Below are the code and all the weights of a small trained network. Each question names an input and a target symbol and asks about switching units off, where a switched-off unit gives its printed mean instead of its output.

import numpy as np


def w(rows, s, z=0):
    codes = np.array(rows[::2]) - 128.0
    scale = np.full(codes.shape[1], s)
    scale[-1] = z or s
    return codes * scale


def softmax(a):
    e = np.exp(a - a.max(-1, keepdims=True))
    return e / e.sum(-1, keepdims=True)


def log_softmax(a):
    a = a - a.max(-1, keepdims=True)
    return a - np.log(np.exp(a).sum(-1, keepdims=True))


def net(x, mask):
    ids = ['βγδεζηλμξπστφω'.index(c) for c in x.split()]
    T = len(ids)
    res = E[ids] + P[:T]
    u = 0
    for l in range(3):
        r = res
        for j in range(3):
            rows = slice(3 * j, 3 * j + 3)
            q, k, v = (r @ M[l][rows].T for M in (Q, K, V))
            z = softmax(np.where(np.tri(T) > 0, q @ k.T / 3**0.5, -1e9)) @ v
            o = O[l][rows]
            res = res + np.where(mask[u + j], z, o[:, -1]) @ o[:, :-1]
        u += 3
    return log_softmax(res[-1] @ U[:, :-1].T + U[:, -1])


Q, K, V, O = {}, {}, {}, {}
E = w([
[103,66,131,124,96,124,121],'β',
[152,152,157,109,173,103,77],'γ',
[127,106,79,117,57,114,99],'δ',
[153,112,70,188,87,136,165],'ε',
[254,130,165,154,180,33,142],'ζ',
[27,81,115,58,118,106,53],'η',
[187,144,128,182,199,179,48],'λ',
[142,120,133,156,166,95,132],'μ',
[147,100,97,56,133,96,102],'ξ',
[184,72,134,59,58,19,210],'π',
[88,123,141,42,195,85,137],'σ',
[136,179,182,114,159,163,182],'τ',
[166,151,59,106,168,153,208],'φ',
[58,214,136,97,139,202,98],'ω',
],0.02)
P = w([
[92,152,101,191,153,105,95],'0',
[116,77,133,116,128,127,143],'1',
[122,72,130,93,115,157,179],'2',
[128,137,125,79,146,171,211],'3',
[144,138,118,60,118,204,224],'4',
[183,152,123,39,103,254,235],'5',
],0.008)
Q[0] = w([
[2,104,143,79,108,107,175],'0.h1',
[154,134,212,11,232,121,237],'0.h1',
[159,56,172,53,173,134,119],'0.h1',
[142,22,238,109,232,190,119],'0.h2',
[57,77,183,45,113,88,99],'0.h2',
[250,130,207,46,202,142,202],'0.h2',
[150,62,129,144,68,179,135],'0.h3',
[66,179,87,96,164,136,204],'0.h3',
[103,55,206,90,156,132,172],'0.h3',
],0.0076)
K[0] = w([
[71,156,162,24,97,105,142],'0.h1',
[142,109,148,84,125,201,254],'0.h1',
[88,221,207,110,191,218,94],'0.h1',
[163,230,201,87,207,173,199],'0.h2',
[125,118,155,29,236,104,133],'0.h2',
[148,120,108,41,212,138,197],'0.h2',
[168,150,125,176,143,75,106],'0.h3',
[154,201,127,81,65,123,168],'0.h3',
[127,187,59,46,224,104,214],'0.h3',
],0.0068)
V[0] = w([
[158,111,121,86,152,87,127],'0.h1',
[128,190,112,91,110,174,186],'0.h1',
[130,87,96,116,117,95,122],'0.h1',
[99,83,192,92,130,172,118],'0.h2',
[156,122,147,98,65,138,104],'0.h2',
[151,99,2,146,44,103,149],'0.h2',
[144,131,108,96,135,101,147],'0.h3',
[91,169,177,135,95,135,105],'0.h3',
[189,171,97,90,146,170,153],'0.h3',
],0.0092)
O[0] = w([
[156,149,194,82,88,148,167,186],'0.h1',
[104,148,224,145,120,126,234,254],'0.h1',
[157,158,92,173,181,174,93,115],'0.h1',
[132,133,137,116,171,80,179,94],'0.h2',
[128,170,97,164,111,234,111,108],'0.h2',
[113,150,119,164,91,94,180,176],'0.h2',
[76,21,149,2,132,139,89,216],'0.h3',
[84,210,150,83,74,71,72,19],'0.h3',
[161,101,83,88,93,182,118,233],'0.h3',
],0.0066,0.0042)
Q[1] = w([
[205,62,155,57,135,157,183],'1.h1',
[203,52,167,88,155,129,114],'1.h1',
[188,137,162,139,168,145,41],'1.h1',
[122,106,144,32,147,164,140],'1.h2',
[171,112,102,127,71,91,147],'1.h2',
[100,142,133,211,57,51,154],'1.h2',
[139,116,65,253,117,103,59],'1.h3',
[110,35,197,154,126,100,196],'1.h3',
[136,2,98,101,252,91,106],'1.h3',
],0.0079)
K[1] = w([
[142,125,145,70,140,143,192],'1.h1',
[172,228,104,59,163,63,142],'1.h1',
[129,86,143,188,133,57,145],'1.h1',
[57,86,122,88,99,186,189],'1.h2',
[163,87,125,114,139,141,166],'1.h2',
[161,77,137,168,87,2,138],'1.h2',
[72,86,150,185,112,90,72],'1.h3',
[165,168,110,63,131,168,194],'1.h3',
[162,190,112,82,150,197,164],'1.h3',
],0.0083)
V[1] = w([
[104,60,99,114,124,254,124],'1.h1',
[91,221,113,169,216,94,153],'1.h1',
[102,100,99,128,186,138,87],'1.h1',
[104,85,140,118,160,165,77],'1.h2',
[230,168,149,139,29,109,123],'1.h2',
[83,61,74,149,187,54,145],'1.h2',
[108,98,12,62,211,86,138],'1.h3',
[191,106,203,141,96,131,90],'1.h3',
[132,163,180,109,70,157,149],'1.h3',
],0.0081)
O[1] = w([
[127,164,189,162,185,138,131,180],'1.h1',
[112,56,200,153,133,122,75,4],'1.h1',
[161,118,179,140,112,152,72,3],'1.h1',
[163,121,136,114,100,137,146,71],'1.h2',
[136,102,94,87,254,211,90,121],'1.h2',
[149,175,137,71,146,141,155,108],'1.h2',
[242,196,145,76,121,180,230,213],'1.h3',
[49,86,83,173,87,77,38,108],'1.h3',
[60,134,87,65,168,53,95,204],'1.h3',
],0.0068,0.0043)
Q[2] = w([
[131,202,97,116,128,207,118],'2.h1',
[84,128,149,191,187,73,25],'2.h1',
[115,161,18,94,106,237,159],'2.h1',
[137,143,225,7,128,114,172],'2.h2',
[30,133,254,92,192,153,110],'2.h2',
[101,102,144,123,109,96,187],'2.h2',
[162,147,67,145,168,211,42],'2.h3',
[146,116,194,213,172,68,156],'2.h3',
[110,159,42,171,27,238,103],'2.h3',
],0.0067)
K[2] = w([
[78,117,137,146,75,116,62],'2.h1',
[184,187,156,173,190,234,69],'2.h1',
[213,138,81,149,59,29,199],'2.h1',
[69,253,139,75,113,185,197],'2.h2',
[115,123,185,163,183,183,114],'2.h2',
[23,108,170,123,125,170,142],'2.h2',
[173,67,134,113,154,134,118],'2.h3',
[108,135,180,139,137,233,47],'2.h3',
[195,168,61,178,126,21,97],'2.h3',
],0.0076)
V[2] = w([
[128,128,147,137,108,128,91],'2.h1',
[130,129,136,127,116,145,81],'2.h1',
[90,169,124,98,157,158,116],'2.h1',
[185,168,125,178,164,131,145],'2.h2',
[147,110,244,108,160,82,133],'2.h2',
[141,70,142,180,130,77,156],'2.h2',
[152,162,95,136,37,99,124],'2.h3',
[176,90,133,117,131,75,133],'2.h3',
[159,100,87,101,172,91,126],'2.h3',
],0.011)
O[2] = w([
[174,77,109,131,84,163,128,6],'2.h1',
[131,91,192,107,85,176,131,2],'2.h1',
[159,143,124,65,142,146,134,96],'2.h1',
[48,63,164,112,125,159,211,149],'2.h2',
[201,137,148,111,119,73,107,181],'2.h2',
[2,141,185,114,121,83,198,106],'2.h2',
[173,168,51,137,114,112,121,98],'2.h3',
[139,203,202,217,154,158,104,182],'2.h3',
[186,134,184,180,247,113,160,189],'2.h3',
],0.0079,0.0081)
U = w([
[67,140,86,214,29,67,192,156],'β',
[152,91,104,113,153,137,94,122],'γ',
[109,117,94,115,137,132,118,107],'δ',
[96,117,98,99,154,153,108,115],'ε',
[147,10,114,168,176,131,108,179],'ζ',
[102,225,94,71,63,171,96,171],'η',
[121,105,100,136,116,117,133,118],'λ',
[114,142,155,228,107,99,144,162],'μ',
[187,134,61,95,128,209,120,128],'ξ',
[107,198,43,153,208,100,88,132],'π',
[189,149,125,98,128,99,127,2],'σ',
[48,91,156,111,152,12,100,160],'τ',
[107,90,149,73,152,168,185,87],'φ',
[101,101,2,68,77,149,135,207],'ω',
],0.0064,0.0065)

Each question gives the input, a string of symbols that net reads in full, and the target symbol t.
The units are the heads (3 rows each of Q, K, V and O). Each row of codes is followed by its name. A weight is (code - 128) times the scale printed after its matrix; where a second scale follows, it is the last column's (O and U).
mask holds one flag per head, layer by layer. A switched-off head (its flag False) gives its mean, the last column of its rows in O, instead of its output. The means were averaged over made-up inputs and are rounded, as every weight is.
A unit's drop is (log p(t) with every unit on - log p(t) with that unit switched off) / (log p(t) with every unit on - log p(t) with every unit switched off).
The circuit of an input: a set's keep is (log p(t) with only the set's units on - log p(t) with every unit switched off) / (log p(t) with every unit on - log p(t) with every unit switched off). Starting from all 9 units, units are removed one at a time, each time the one whose removal leaves the highest keep (on an exact tie, the one counted first), for as long as the keep stays at least 0.8.
units of the circuit, in order: the units of the circuit, biggest drop first
unit that matters most: the unit with the biggest drop
which heads matter: for each layer, one digit per head in row order, 1 if its drop is at least 0.15 and else 0, layers parted by /
input π η ε, target ξ: unit that matters most	0.h1
input σ β τ μ φ ε, target β: units of the circuit, in order	0.h2, 1.h2
input δ γ τ ξ ζ, target τ: units of the circuit, in order	0.h1, 1.h3
input π τ ε, target π: units of the circuit, in order	1.h2, 1.h1, 2.h3, 2.h1
input φ τ γ, target φ: units of the circuit, in order	1.h3, 2.h2
input η β δ τ δ π, target τ: units of the circuit, in order	0.h1, 1.h3
input σ β ζ δ δ, target μ: units of the circuit, in order	2.h3, 0.h2, 0.h1
input ξ β η φ ε, target ξ: units of the circuit, in order	0.h1, 1.h3
input η β λ, target ξ: units of the circuit, in order	0.h1, 1.h3
input ω π φ π, target φ: units of the circuit, in order	1.h1, 1.h3, 2.h2
input ε φ φ ξ, target φ: which heads matter	001 / 001 / 010
input ε τ γ, target τ: units of the circuit, in order	1.h3, 0.h1, 2.h3
input π φ β, target φ: which heads matter	001 / 011 / 010
input π ξ η, target π: units of the circuit, in order	2.h2
input β π δ τ, target τ: units of the circuit, in order	0.h1, 1.h3, 2.h3
input ε φ φ ξ β, target φ: units of the circuit, in order	1.h3, 2.h2
input η β φ ξ, target φ: which heads matter	001 / 101 / 010
input γ π ξ, target π: which heads matter	000 / 100 / 101
input δ β σ μ π π, target π: which heads matter	000 / 100 / 101
input φ ω ω τ, target ω: unit that matters most	2.h3
input η ε τ τ σ, target τ: which heads matter	100 / 001 / 000
input β ε φ, target φ: which heads matter	001 / 101 / 010
input π τ τ δ, target π: units of the circuit, in order	2.h3, 1.h1, 2.h1
input τ φ μ ω π μ, target ω: units of the circuit, in order	2.h3, 1.h2
input β β ε, target β: which heads matter	011 / 001 / 011
input ω β ε τ β η, target τ: which heads matter	100 / 111 / 000
input β λ ξ γ λ, target ζ: unit that matters most	0.h3
input η π ζ, target π: which heads matter	000 / 110 / 001
input δ π λ β ε τ, target τ: which heads matter	100 / 001 / 000
input β φ λ γ, target φ: which heads matter	001 / 001 / 010
